Every row comes from one small tree of marks. The marks that hang from a mark follow it in brackets, in the order of their numbers. Every link used is in the known rows. Which tree was each row made from?
Known rows:
Q_263(Q_24(Q_438) Q_53 Q_136): [-203  116  116   19   18   20    4   -8  -27   97    5 -101   35  -78
   41 -151   91 -153  -94  -41  117 -236  -48  -18   88 -299  184   -9
  182  223 -857  -73    3  -38  -31  -49   26 -127   -8  -90  -35 -115
  -42   11  -31]
Q_438(Q_24(Q_71 Q_136) Q_731 Q_883): [ 272   92    5   75    1  -80  -97  -52   18  -62  -92   93   72  -78
    2  -66 -241  -94 -125    4  122  -41   -4  123 -280  103   80   22
  127 -206  295 -180  -63 -152  -63   32   92 -111   15 -123 -230 -240
  -26    4  -25]
Q_438(Q_24 Q_344(Q_584) Q_731(Q_71(Q_994))): [ 166  193  -34 -129  -22   14  -84  -28    0 -101 -131    8  -16  -45
 -130   43 -180   14  230  117  -45  -44   69  -33  -43   71 -160    5
  -66  -29  264 -193 -106    3  -17  175  102   19  -45  -33 -101 -135
  -82   52   31]
Q_71(Q_994(Q_263(Q_53(Q_136)))): [ -97   70   57   59  -35    2   86  -16 -104   86   11  -45   27    4
  -29  -21  -42   19 -140 -143  -30 -119   -3   20  199  -61 -134   18
  -39   78 -215   48   59   50   22   -8  -43   83  -34  125  -26  -59
    7  -40  -47]
Q_960(Q_71(Q_994(Q_263)) Q_344 Q_839): [  42 -161  -56   83    0   51  -53   56    7 -109    9  -81   42  -30
   10   -6   23   71   28  -91 -234   75  -20   11  -22   50   12   96
 -124   96  431  -37 -129   36   84 -271  -95   46   10  115  289   47
   36  -22   22]
Q_994(Q_263(Q_24(Q_71(Q_438(Q_731)) Q_960) Q_136)): [  60  196  124  135   24 -110  126   50  -14   -5   22   28   23  -14
  -45  -58  -69  -96 -111 -119   22 -164  -50   44   39 -369   71   31
  210 -184 -195  -30   34  -78   -4 -120   -3   40   11  -15 -146   42
  -78    2  -11]
Q_438(Q_731(Q_71(Q_994(Q_53)) Q_839) Q_960): [  29  102  -52   62  -73   15  -65  -52 -146  -93  -24   -6  103  -19
 -143   -4  -52   14   36   32  134   -3    6   -8   78  157  -99   76
  -39   24 -250   -1  -61  -29  -32   89   45   73   13   53    2 -126
   41   29   24]
Q_731(Q_24 Q_71 Q_883): [-294   31 -182  196 -138   28 -224   -6 -148  -61   51  146   50  -16
  -55  -32  279   71  135  165  -96 -150  -83  -55  231  108 -180  103
 -138  219 -206   62   37  216   27 -156  -33   93  -61  -53 -122  -55
   56   17  -17]
Q_731(Q_24 Q_839 Q_883 Q_960): [-394   33 -140  127 -139  -79 -148  -41 -182   67   29  237  -17  -23
 -177   18  387   71  179  128 -259 -162  -44  -59  163  156 -333  166
   -8  275 -400  117  -18  240  -59  -60    2  172  -74   36  -15   19
   95   29   11]
Q_584(Q_438(Q_24(Q_71))): [-134 -221  -18   15   -2   10   35   46   21   54    8   -3  -79  -31
  -67  -13  -72   22  -80   46   38  -43  -27   25  -32  -13   24 -111
  -42   91  328   62   47  -40   -6 -135    6  -46   20   21  -28  -30
  -78    2  -46]
Q_24(Q_71 Q_960(Q_438(Q_344 Q_731) Q_994)): [ 128   35 -110 -143   39 -104   46   33  156  -63    7  -25   35   -7
 -104    3 -141   24  -52  -90 -156   62   -5   12  -26  -60  -10  144
   -9 -255  259  -14  -80 -247  -17  -99  -13  -34   54  -14  -37  -25
  -16   27   14]
Q_24(Q_71(Q_438(Q_344 Q_839) Q_994) Q_960): [  47  140  -81 -100  -15  -44   65   -4  146   70    1 -135  -16   76
  -11   14  -41   12 -152  -90  -62  -77  -16    0   45  -92  113  139
  -96 -131  300  144   54 -170  -28 -178   88   73   44   51 -168    2
   45   13  -34]
Q_839(Q_71(Q_438(Q_731) Q_994(Q_263(Q_24)))): [  -2  224   62   60   57   74   46   43  -75    8   -1   13    7   54
  -97   12 -254   16 -209 -197  -36  -37  -19   18  108 -302 -146  -35
   -2  -12  301  -58   41  -15   38  -53   36   91   28   64   66 -163
  -81  -10   49]
Q_438(Q_731(Q_24(Q_136) Q_71 Q_883)): [  27  234 -156  176  -84    1 -178  -72 -131  -51  -10  192   71  -38
  -93  -76   80   -3  104  154    8 -107  -49  -37  101   88  -88  124
  -32   -2 -318  -52  -25   71    9  -12  -39   50  -34  -85 -228 -152
   36   15  -16]
Q_584(Q_24(Q_960(Q_344 Q_438(Q_731 Q_839(Q_71))))): [  -7   88  -21   38   32  -44  -72   16   49  -32   32   88   86   20
  -27   34  -46   -7   49   -9   90  155  -12  -31  -87 -102   58   -1
  -38 -142  324   24   -6  -39   36  -26  -30  -78   12 -122   92  133
   -9    9   76]
Q_438(Q_731(Q_960) Q_839 Q_883(Q_584(Q_24))): [ 191  -17   12    0  -23  -26  -43  -93    4  -46  -46  159   50  -24
  149   34  -68  -69   38  -62  214   59   22    6 -246  232   69  -76
   -1   35  -29  -83  -72    0  -85  316   57  -57  -32 -127   34   92
   38   45    7]
Q_960(Q_71 Q_344 Q_438 Q_994(Q_53(Q_136) Q_263)): [ 105 -436  -29   27   71  -63  121   81   33 -174   60 -167   -3  -13
  -64   53   87  130  109   -1 -316  338   54   14  189   98 -197  129
 -150 -124  246  -85 -113  -62   90 -132 -116   -5    6   80  279  241
   50  -29   53]
Q_883(Q_584(Q_24(Q_438 Q_960(Q_344)))): [-110  -14   19   31   -1   89 -108   11   48   35   54   64   27   16
   87   43   52   34  110  -33  216  171    4  -74  -21   23  100   32
  -90    9  135   50   77  147   46  -82  -47  -84   26  -57   15  143
    2  -30   32]
Q_994(Q_53(Q_136) Q_263(Q_24(Q_71 Q_960(Q_839)))): [-165   70  139  229  -58 -161  193    2  -53  -58   78   68  -38   37
  -51  -16   43  -40 -155   18   -8   65   21   83  170 -196  -62   86
   76 -266 -297  153   74   23   24 -276  -17   56   27   -3 -126  184
   52  -30  -41]
Q_994(Q_53(Q_136) Q_263(Q_24(Q_71))): [ -94    3  147  245  -36 -136  174  -17 -114  -31   58   40  -79   35
  -51  -15   18    3 -147   17   67   69   23   87  210 -205 -144   42
   33 -188 -381   93   81   49   25 -236   -2   37   11   25 -164  105
  -11  -42  -64]
Q_883(Q_53(Q_136) Q_584(Q_438(Q_344 Q_960))): [ 223  -60   57  -29  -13  154   63  -90   59   24   25  -91  -91   12
  296   16   88   80  144   67  138  247   36 -129   -4  255    3 -103
 -105  -37 -181   -3   32  114   15  177  -69   -1  -35   69  134  -23
   66   -5  -50]
Q_839(Q_71(Q_994(Q_53)) Q_960): [-180  -13   39   92  -49   98   50   46 -175   31   79   60   78   75
  -74   58 -185   36 -357 -114   81   54   -2   27  245 -155 -139   68
 -147   52  104  110   82   33   49 -133   53  -21   94  -13  246  -53
   52    3   63]
Q_883(Q_53(Q_136) Q_584(Q_24 Q_438(Q_344))): [ 192   49   36   -2  -14  191   38 -147   40   27   27   21 -121   32
  258   17  132   92  152  142  182  376   45 -124  -14  180   45 -134
 -149  -24 -219    9   72  143   42   90 -102  -21  -61   69   76   49
   -2   -9  -21]
Q_263(Q_24(Q_960) Q_53): [-282  132  103    7  -17  -85   15   33  -66   79   19   42   66  -51
   42  -71   27  -71 -120  -29   11 -149  -56  -40   52 -282   81   67
   80  117 -406   76   54   -4  -27 -100   26 -114   39  -90  -75 -153
  -55   16  -18]
Q_344(Q_584 Q_960(Q_71(Q_438(Q_731)) Q_994(Q_263))): [  92  -42  -53 -208   75  -94   94    0    2  -80  -41  -79    2   18
  -62  138  -21   20   79   13 -376  -82  104   16   50  -51  -96  -43
   74    7  153 -110 -109  -30   69  258  -20   98   48   64  -52  116
  -71  -23  100]
Q_883(Q_584(Q_24(Q_71(Q_994) Q_438))): [-211   35   -1   29  -22  165  -84  -60   18   40   40   37  -21   28
   40   13  -23   57  -80  -57  214  119   24  -20   17  -35   68  -11
 -112   35  -63   16   65  103   48 -190   -5  -39   18   56  -12    7
  -59  -37   -4]
Q_994(Q_263(Q_24 Q_53(Q_136))): [-168  105  144  122   -9  -83  101    2  -89   24   23   39   21  -27
   55  -51   38  -39  -72  -61  -36  -98  -31   19  160 -277 -113  -43
  132  -31 -418   17   47   66    6  -15  -55   -2  -41  -10  -51  -56
  -70  -22  -72]
Q_263(Q_24(Q_71 Q_136 Q_438(Q_883)) Q_53): [-117   88   46   26  -11  -44  -64  -17   48   79  -11  -49   90  -12
   28 -149   44 -136 -250   11  127  -67  -49   25   -6 -220  236   84
  160  -77 -646   -9   22 -120  -57 -233   65 -173   36  -69 -233 -214
  -16  -17  -56]
Q_344(Q_584(Q_24 Q_438(Q_731(Q_839)))): [ -67   68  -94  -78   27   41   44  -87  -31   32  -50  145  -57  -11
 -157   69  -45  -17  129  178   33   56   44   -7   29   86   -1 -151
  -10  124 -143   61  -13   29   21  179  -48  -34    0   76  -67  116
  -87   -3   52]
Q_344(Q_438(Q_960) Q_584): [-122 -100  -28 -189   69  -46   13  -24   16   44  -18  -98  -44    0
  -72   74   -1   44  154   77 -147 -259   74   -1   12  163  -40  -43
   80   94  -38   11  -15   73   12  264   47   30    9   81  -22   90
   23  -34   66]
Q_731(Q_71 Q_883(Q_584) Q_960): [-259 -175  -97   58 -140   22 -153   85 -141   -7   71  166  -27   21
  -23   -8  280   17  166    2   -8  -79  -45  -50  290  224  -26  130
 -168  199  -48   54   25  284  -19 -147   -7   74  -38    8   58   42
   55   29   18]
Q_344(Q_438(Q_24(Q_136) Q_883) Q_584 Q_960): [  39  -35   -2 -232   56 -118  -91  -19   42   53  -79  -90  -30    8
  -75   51   79  -33  147  120 -216 -283  152   54 -178  174   29  -21
  169  -41   56 -106  -42   42  -27  355  144   84  -10    7 -172   92
   55  -24  114]
Q_960(Q_71(Q_438(Q_731 Q_839 Q_883)) Q_344): [ 445 -229  -81  -42   93  -11  -47    9   96  -96  -69 -129   47  -31
  139   15   -3   15   69  -50  -47  106  -44    7  -94  150  143   29
 -104  104  595  -76 -111 -128    7   84   26  -90   29  -29   29  -38
   15   16   17]
Q_344(Q_438(Q_883) Q_960(Q_994)): [ 194 -135 -106 -246   81  -89  -85   13   36    9  -14 -136   15   15
   19   35   74   58   34  -87 -264 -158   64   59 -142  189   -1   -2
   76  139   61  -76  -47  -91  -33  301   42  119   21   58   14   60
   74    0   85]
Q_839(Q_71(Q_438(Q_344) Q_994(Q_263)) Q_960): [  47   84   49  -37   15  104   86  120  -33   19   39  -35   75  129
  -37   99 -165   53 -218 -208  -89   46  -32    1  206 -276 -191   30
  -44 -112  468   65   76  -14   40  -14   31   81   28   45  271  -37
    3   12   42]
Q_960(Q_71(Q_438(Q_24 Q_731 Q_883)) Q_839): [ 124  -91  -30  -59   54   59   -5    3   78 -179  -72  -46   23  -73
   59  -13  -62  -33  -14  -61 -180  -39  -19   89 -198  138   81  -50
   42  120  776 -103 -131  -96   13   52   26  -18   -4  -38  131 -143
   -8   20   23]
Q_883(Q_584(Q_24(Q_136) Q_438(Q_344))): [ -14   23  -17  -30   15  180  -62  -25   56   37   22   64  -85   45
   87   14   11   41  114   82  178  241   25  -41  -75   58   93  -55
 -108 -100  -67   -1   43   78   18  -26  -86  -24  -14   -1   91   89
  -23  -15  -33]
Q_344(Q_584(Q_438) Q_960(Q_839(Q_71))): [-234  -44  -78 -133   15   30   21   10   38   21    9   -2  -68   55
  -73   71   -7  -62    3   48 -191 -143   78   22   23  -25   46 -151
   29  119   87   95  -76   60   48  113  -16   55   38   38  118  135
   13  -14   74]
Q_584(Q_24 Q_438(Q_344 Q_883 Q_960(Q_839))): [ 210 -116  -26 -167   23   28  -74   93  147  -79  -24  -46   56   61
  115   76   19   -9  118   29   46  245  -43   48 -324  247  123 -177
   56  -12  244   49  -28 -101  -29  163  -48   -4  -30    1  256  166
   81   27   -4]
Q_994(Q_263(Q_24(Q_71(Q_438(Q_344))) Q_136)): [  56  122  103  112   32  -54   81   52    4  -16   12  -57  -51    8
   -4  -49   -6  -47  -26  -98  -20 -136  -46   56   34 -350   -6    7
  158 -130 -182  -64    4  -35   -6 -162   -7   55  -33   10  -43   29
  -89   -5  -56]
Q_263(Q_24(Q_71(Q_438(Q_344 Q_839)) Q_960) Q_53): [-175  159   66  -82    5 -100   64   -3   95   59   -4  -77   17   15
   79  -59   53  -72 -150   25  -69  -92  -51  -41   27 -373  179   94
   87  -64 -359  106   29 -143  -52 -157   85 -116   33  -68 -144 -124
  -72   38  -62]
Q_584(Q_438(Q_344 Q_839 Q_960(Q_71))): [ 106 -244  -54 -131   20    5   -4   58  136  -41  -11 -152    3   19
  130   43   48   36   55   63    5   82  -32  -30  -91  120   62 -150
  -65  -18  199    7  -58 -110  -22  109  -24   28   30  -57  186   94
   69   35  -62]
Q_883(Q_53(Q_136) Q_584(Q_438(Q_731))): [ 250    2   29   64   -2  171  118 -166  -23   53   12   37 -109  -39
  205  -40    0   45   48   50  206  192   40 -119   55  212   37 -111
 -126   62 -244  -10   40  103   31  175  -88  -40  -23   84    1  -86
   -1   -9  -31]
Q_994(Q_53(Q_136) Q_263(Q_24(Q_438))): [ -51  -18  158  211  -19 -117  160   26  -98    9   50   -9  -55   33
  -81   -7   74  -14  -48  -16  137   57   29   43  225 -139 -175   11
   52 -110 -352   77  108   90   27 -110  -13   64    0  -19 -148  176
   52  -50  -42]

Write each row's tree:
[-158  -42  -44   54  -34  -35   42   17   57   83   20   14  -15  -35
  -11  -29   -8  -61   -6  124   50  -88    7  -18  -86   46  104  -75
   -7  -83  214   48   59  -61  -35   -3   -8   11   19 -143  -32  127
   64   14  -44] : Q_584(Q_438(Q_24(Q_136 Q_960) Q_839))
[ 239 -219   18  -85   31  -41    4   97   65  -41  -60   49   69  -61
   -5    7 -119  -36  -75   -5   69   78  -43   26 -161  176   96 -119
    4   39  553  -36    5 -131  -38  151   32  -48   55  -57  -44  -26
   15   43   38] : Q_584(Q_438(Q_24(Q_960(Q_71)) Q_731 Q_883))
[ -30  -56  -79  -55   34   55    7   54  104  -64   -8 -104  -80  -24
  -84  -37   17    7  182 -137 -126 -102    4   29 -101   64  -97   37
  -35   14  409   16 -147  -31    7  -41  -53   30  -83   -5  301   -4
   42    3  -39] : Q_960(Q_438(Q_344) Q_839)
[ -86 -164   49  -63    0   27 -115   62   28 -148  -13  -42  114  -93
  240   98 -163   24   81  -67 -107   46   33   55 -317  313 -120  -71
   79   48  423 -237  -64   14  -40  261   57  -51    5 -111  306  -49
   45   20   11] : Q_438(Q_24 Q_883(Q_584) Q_960(Q_994))
[ -18  171   62  101  -13    7  -19   31  -15   29   32   37   32  -42
   63  -94   37  -59    0  -55  101   -9   11  -47 -102  -45   71  121
   38 -168 -136  -58   30   23  -21 -127   28  -16    4  -75   11  -83
   55   -5   29] : Q_263(Q_24(Q_136 Q_960(Q_438(Q_883(Q_53 Q_584)))))
[ 315  120   40 -128   53  -70   46   20   44   44  -86  -52  -88   10
  -93   16 -101  -22  183  -24  -50  -82   25   -5 -156    2  -73   86
   90 -118  466  -89  -37  -87  -64  160   89   31  -54  -57 -120 -115
  -35   19  -12] : Q_71(Q_438(Q_24(Q_136) Q_344 Q_731(Q_960)))
[  30  100  -63 -105   13  -19  -51  -54   59  -20  -45   26  -76   40
  -23   78  -35   31  129   99   -9   42   25   26  -29  -12  -32  -15
  -47  -46   81   11  -36   29   15  -26    2  -51  -11  -13 -108   38
  -70  -16  -10] : Q_438(Q_344(Q_584(Q_24(Q_71))))
[-235  100  100   26    6   -2    6  -35   23   83   15 -103   29  -57
   31 -168   75 -151 -216  -16  109 -204  -56    7  101 -379  258   19
  191  113 -917  -45   -5 -103  -31 -213   49 -164   17  -51 -123 -148
  -81   10  -49] : Q_263(Q_24(Q_71 Q_438) Q_53 Q_136)
[ -32   -8   62   -9   18   29  149   44  -74  124   -3 -164  -13   50
 -100   12  -47   31 -101 -176  -72 -170  -18  -11  157 -123  -90   58
  -37  155   60  102   95   13   25    5   -5   81  -37  176  -33  -47
  -32  -45  -27] : Q_71(Q_438 Q_994(Q_263(Q_53)))
[  84 -122  -73  -40    1  -11   73   -3  -52   90  -20   98  -63  -22
 -180  -14   -8   -7   33  -10   68  -22  -27  -25   47  110  -35  -55
  -18  172  -30  102  -20  -46  -64  105  -30   36    3   87  -11    1
  -20   31    2] : Q_584(Q_438(Q_731(Q_839 Q_960)))
[ -37  -15   66   97  -56  -60  -64    4  -10    4  -38  -20   94  -26
  -10  -55 -108  -62 -218  -13   11  -74   -3  103 -141   24   38   66
   81 -166   82  -93   18  -58  -47 -134   76  -52  -13  -19 -138 -142
   12  -26  -37] : Q_438(Q_24(Q_71(Q_994(Q_263(Q_53))) Q_136) Q_883)
[  19   30  -57  -30   47   31 -102  -76  -45   40  -22   89  -52  -34
  -50  -17   77  109  127   69 -106 -134   17  -61    2  121 -112   52
   -4  140 -246  -49   -7  111   15  200   -2   64  -18   52  -69  -50
   13    6   23] : Q_344(Q_438(Q_731(Q_24 Q_883(Q_584))))
[ -35    8  -18  -13    5   26  -26   34    4   56   44   18   39   49
    4   17    0  -16   22  107  152  129  -15   14 -139   70  140 -119
   62 -114  -80   61   73  -48   15    6  -81    0    8   -4   57  117
   22  -27   -6] : Q_584(Q_24(Q_136) Q_438(Q_960))
[ 248 -145  -66 -121   22   17  -65   39  142  -17  -23    9  -15   82
   37   36    6   22  -52   55  137  284  -59   61 -163   94  162 -126
  -54  -54  184   84   36 -133  -30  -69  -16  -63    1   47  -38   93
  -24   15  -22] : Q_584(Q_24(Q_71) Q_438(Q_344 Q_883))
[  16 -100   40  106  -29  187   15 -102  -69   60   54   58  -85    5
  147   11   79   89   79  125  267  253   18 -145  -81  128   90 -113
 -165  141 -178   40   98  196   59  -23 -109  -87  -21   54   93   59
  -51  -28   10] : Q_883(Q_53 Q_584(Q_24 Q_438))
